Below are the code and all the weights of a small trained network. Each question names an input and a target symbol and asks about switching units off, where a switched-off unit gives its printed mean instead of its output.

import numpy as np


def w(rows, s, z=0):
    codes = np.array(rows[::2]) - 128.0
    scale = np.full(codes.shape[1], s)
    scale[-1] = z or s
    return codes * scale


def norm(h):
    return h / np.sqrt((h * h).mean(-1, keepdims=True) + 1e-5)


def f(y):
    return np.maximum(y, 0)


def softmax(a):
    e = np.exp(a - a.max(-1, keepdims=True))
    return e / e.sum(-1, keepdims=True)


def log_softmax(a):
    a = a - a.max(-1, keepdims=True)
    return a - np.log(np.exp(a).sum(-1, keepdims=True))


def net(x, mask):
    ids = ['αγδεζηθλπστφψω'.index(c) for c in x.split()]
    T = len(ids)
    res = E[ids] + P[:T]
    u = 0
    for l in range(3):
        q, k, v = (norm(res) @ M[l].T for M in (Q, K, V))
        z = softmax(np.where(np.tri(T) > 0, q @ k.T / 4**0.5, -1e9)) @ v
        res = res + np.where(mask[u], z, O[l][:, -1]) @ O[l][:, :-1]
        u += 1
        y = f(norm(res) @ A[l][:, :-1].T + A[l][:, -1])
        res = res + np.where(mask[u : u + 8], y, B[l][:, -1]) @ B[l][:, :-1]
        u += 8
    return log_softmax(norm(res)[-1] @ U[:, :-1].T + U[:, -1])


Q, K, V, O, A, B = {}, {}, {}, {}, {}, {}
E = w([
[131,120,120,115,116,140],'α',
[98,125,121,121,131,139],'γ',
[108,136,138,158,138,115],'δ',
[102,152,115,113,68,65],'ε',
[114,121,119,110,120,142],'ζ',
[114,119,125,130,139,149],'η',
[149,78,132,89,185,104],'θ',
[98,127,119,113,120,132],'λ',
[127,135,140,163,130,111],'π',
[115,120,118,114,123,146],'σ',
[140,128,105,125,98,213],'τ',
[53,56,135,89,254,71],'φ',
[178,142,126,137,79,115],'ψ',
[124,122,118,110,111,135],'ω',
],0.032)
P = w([
[154,113,103,109,126,135],'0',
[128,49,148,111,96,86],'1',
[129,125,152,120,119,131],'2',
[160,168,164,84,156,144],'3',
[181,162,92,76,178,114],'4',
[129,137,85,128,118,145],'5',
[107,74,111,145,85,118],'6',
[118,99,214,110,108,127],'7',
[119,179,175,123,113,182],'8',
[152,205,105,109,168,158],'9',
[152,148,8,141,144,112],'10',
[76,131,93,192,102,163],'11',
[75,117,163,170,85,159],'12',
[130,155,231,119,138,174],'13',
],0.015)
Q[0] = w([
[124,51,195,115,141,118],'L0H1',
[71,90,200,160,33,171],'L0H1',
[115,192,5,212,96,194],'L0H1',
[145,252,238,89,139,208],'L0H1',
],0.012)
K[0] = w([
[153,159,115,103,214,110],'L0H1',
[134,233,89,123,134,153],'L0H1',
[95,148,172,154,78,159],'L0H1',
[127,117,3,174,115,119],'L0H1',
],0.021)
V[0] = w([
[183,154,83,105,86,182],'L0H1',
[131,79,140,150,193,229],'L0H1',
[65,138,82,36,95,98],'L0H1',
[1,230,120,138,147,153],'L0H1',
],0.0094)
O[0] = w([
[138,171,17,150,134,96,197],'L0H1',
[204,132,246,117,159,197,142],'L0H1',
[144,5,99,173,141,128,253],'L0H1',
[155,116,120,83,159,114,159],'L0H1',
],0.012,0.002)
A[0] = w([
[56,69,203,193,21,223,219],'L0N1',
[82,140,238,248,228,72,176],'L0N2',
[142,167,33,53,141,77,184],'L0N3',
[168,121,123,91,34,239,212],'L0N4',
[73,14,29,92,66,193,178],'L0N5',
[127,142,3,13,118,120,176],'L0N6',
[114,124,146,142,85,62,4],'L0N7',
[225,199,137,205,199,195,170],'L0N8',
],0.0063,0.0033)
B[0] = w([
[208,254,127,197,168,224,219],'L0N1',
[122,134,87,74,124,218,220],'L0N2',
[167,132,174,165,73,79,187],'L0N3',
[128,161,101,169,120,161,221],'L0N4',
[108,183,137,148,163,144,253],'L0N5',
[101,115,172,185,173,125,208],'L0N6',
[96,107,110,164,124,130,136],'L0N7',
[125,162,153,179,139,111,213],'L0N8',
],0.0093,0.0056)
Q[1] = w([
[207,98,220,150,129,149],'L1H1',
[89,255,179,158,185,116],'L1H1',
[91,76,156,236,111,158],'L1H1',
[100,153,136,179,128,205],'L1H1',
],0.0067)
K[1] = w([
[188,127,157,83,149,148],'L1H1',
[101,166,67,131,87,212],'L1H1',
[116,151,2,205,191,158],'L1H1',
[156,140,122,67,200,135],'L1H1',
],0.0079)
V[1] = w([
[190,110,198,203,56,161],'L1H1',
[136,111,188,126,57,101],'L1H1',
[253,149,167,149,133,16],'L1H1',
[98,140,193,158,119,104],'L1H1',
],0.0066)
O[1] = w([
[78,193,98,176,153,127,254],'L1H1',
[227,49,48,190,74,203,3],'L1H1',
[24,85,85,35,165,253,45],'L1H1',
[63,53,102,180,147,14,121],'L1H1',
],0.0055,0.003)
A[1] = w([
[138,134,108,202,140,155,99],'L1N1',
[71,117,158,126,236,85,251],'L1N2',
[151,111,158,99,255,208,189],'L1N3',
[167,92,210,92,17,28,69],'L1N4',
[84,78,105,193,155,101,166],'L1N5',
[148,194,81,161,140,76,109],'L1N6',
[201,127,10,106,18,158,9],'L1N7',
[158,57,163,120,28,99,173],'L1N8',
],0.0096,0.0029)
B[1] = w([
[79,142,154,100,202,154,216],'L1N1',
[160,73,80,156,47,183,203],'L1N2',
[160,65,176,164,72,56,254],'L1N3',
[70,83,141,129,59,11,143],'L1N4',
[140,135,105,2,134,163,190],'L1N5',
[90,70,112,125,161,10,211],'L1N6',
[243,201,88,84,72,160,147],'L1N7',
[62,190,182,183,96,58,139],'L1N8',
],0.009,0.0086)
Q[2] = w([
[69,231,58,205,192,75],'L2H1',
[186,156,169,138,1,6],'L2H1',
[161,84,109,67,144,88],'L2H1',
[201,202,116,148,69,67],'L2H1',
],0.0068)
K[2] = w([
[209,188,103,131,92,127],'L2H1',
[215,208,122,102,19,155],'L2H1',
[127,93,97,137,1,161],'L2H1',
[217,237,115,87,76,157],'L2H1',
],0.0067)
V[2] = w([
[106,123,148,172,169,67],'L2H1',
[172,137,73,168,174,112],'L2H1',
[2,39,150,105,226,112],'L2H1',
[155,135,103,208,77,167],'L2H1',
],0.0063)
O[2] = w([
[254,139,212,38,209,72,209],'L2H1',
[74,135,193,144,95,71,209],'L2H1',
[147,132,82,73,218,208,5],'L2H1',
[184,57,132,59,173,83,247],'L2H1',
],0.0071,0.0024)
A[2] = w([
[166,172,97,171,91,230,34],'L2N1',
[178,181,144,126,4,123,71],'L2N2',
[71,214,112,81,81,95,3],'L2N3',
[123,185,118,136,149,131,125],'L2N4',
[99,133,150,155,132,151,155],'L2N5',
[189,127,182,89,90,144,131],'L2N6',
[124,105,153,110,141,83,181],'L2N7',
[117,144,163,122,148,132,76],'L2N8',
],0.015,0.0031)
B[2] = w([
[126,154,115,119,96,253,179],'L2N1',
[156,119,65,82,177,53,253],'L2N2',
[133,59,229,111,130,169,227],'L2N3',
[109,152,135,118,93,135,202],'L2N4',
[153,152,132,93,120,142,179],'L2N5',
[143,146,88,138,83,98,212],'L2N6',
[116,116,126,164,104,156,195],'L2N7',
[160,129,121,123,155,99,163],'L2N8',
],0.018,0.0074)
U = w([
[84,137,53,114,178,105,146],'α',
[215,126,164,198,243,98,16],'γ',
[164,105,113,143,222,119,98],'δ',
[133,213,176,246,135,51,63],'ε',
[108,173,93,130,57,169,254],'ζ',
[161,151,134,147,117,127,179],'η',
[228,54,134,214,39,109,29],'θ',
[69,105,62,127,117,106,173],'λ',
[77,220,114,140,186,85,131],'π',
[20,124,141,148,2,83,190],'σ',
[157,146,222,12,153,99,127],'τ',
[205,161,57,64,107,40,133],'φ',
[150,25,91,59,124,164,121],'ψ',
[209,183,136,134,100,110,131],'ω',
],0.0089,0.0046)

Each question gives the input, a string of symbols that net reads in full, and the target symbol t.
The units are the heads (4 rows each of Q, K, V and O) and the neurons (one row each of A and B). Each row of codes is followed by its name. A weight is (code - 128) times the scale printed after its matrix; where a second scale follows, it is the last column's (O, A, B and U).
mask holds one flag per unit, layer by layer, with each layer's heads first. A switched-off unit (its flag False) gives its mean, the last column of its rows in O or B, instead of its output. The means were averaged over made-up inputs and are rounded, as every weight is.
A unit's drop is (log p(t) with every unit on - log p(t) with that unit switched off) / (log p(t) with every unit on - log p(t) with every unit switched off).
The circuit of an input: a set's keep is (log p(t) with only the set's units on - log p(t) with every unit switched off) / (log p(t) with every unit on - log p(t) with every unit switched off). Starting from the 12 units with the biggest drops (on a tie, the unit counted first), units are removed one at a time, each time the one whose removal leaves the highest keep (on an exact tie, the one counted first), for as long as the keep stays at least 0.8.
units of the circuit, in order: the units of the circuit, biggest drop first
most important unit: the unit with the biggest drop
k most important neurons: the k neurons with the biggest drops, biggest first
top k neurons in layer l: the k neurons of layer l with the biggest drops, biggest first
drop when u is switched off: that unit's drop, to one decimal
input η π ε δ α δ ψ π, target π: top neuron in layer 1 -> [L1N2]
input α δ ζ ψ π η π, target σ: top 2 neurons in layer 2 -> [L2N2 L2N3]
input γ τ ψ γ φ ε ζ λ ε α δ, target ψ: units of the circuit, in order -> [L0H1 L1N5]
input π ω π γ λ α, target τ: units of the circuit, in order -> [L0H1 L2N3]
input θ δ λ τ π ω γ ψ σ π η, target σ: units of the circuit, in order -> [L0H1 L2N2]
input ψ δ γ ε ψ λ, target θ: units of the circuit, in order -> [L0H1 L1N3 L2N2]
input π ψ λ ε π π γ γ γ γ σ ψ ω π, target γ: 4 most important neurons -> [L1N1 L0N2 L2N3 L2N2]
input θ η π, target ζ: units of the circuit, in order -> [L2N1 L0N2]
input γ π δ, target θ: 2 most important neurons -> [L1N3 L2N2]
input ε λ λ α φ ε η θ γ γ α π γ, target θ: 2 most important neurons -> [L1N3 L2N2]
input ψ ψ α δ γ ψ ω, target φ: 2 most important neurons -> [L2N2 L1N6]
input τ τ γ π π λ π λ π, target ψ: 2 most important neurons -> [L1N5 L0N1]
input τ α π ψ ψ π θ, target θ: 2 most important neurons -> [L1N3 L2N6]
input σ τ τ η θ λ φ δ γ, target ψ: units of the circuit, in order -> [L0H1]
input π ψ τ γ ψ α δ φ ψ π σ γ δ, target τ: 2 most important neurons -> [L2N3 L0N2]
input ψ τ π δ ψ π ζ λ σ γ ω γ σ, target θ: 2 most important neurons -> [L1N3 L2N2]
input γ ω λ φ α, target α: 2 most important neurons -> [L2N3 L1N6]
input α π γ λ, target π: top 2 neurons in layer 0 -> [L0N6 L0N5]
input γ π ζ γ ω, target τ: top 2 neurons in layer 1 -> [L1N3 L1N1]
input τ ζ γ π, target ε: top 2 neurons in layer 0 -> [L0N8 L0N1]
input φ θ α ζ ω λ, target π: most important unit -> L1N6
input ω σ π δ ω φ σ φ δ α π η γ, target π: top 2 neurons in layer 2 -> [L2N3 L2N2]
input δ ω σ π φ π δ ζ ψ, target φ: top 2 neurons in layer 0 -> [L0N5 L0N4]
input λ ψ ψ ω γ λ, target σ: drop when L0H1 is switched off -> 2.3
input ψ γ ψ ω, target σ: drop when L0H1 is switched off -> 0.2
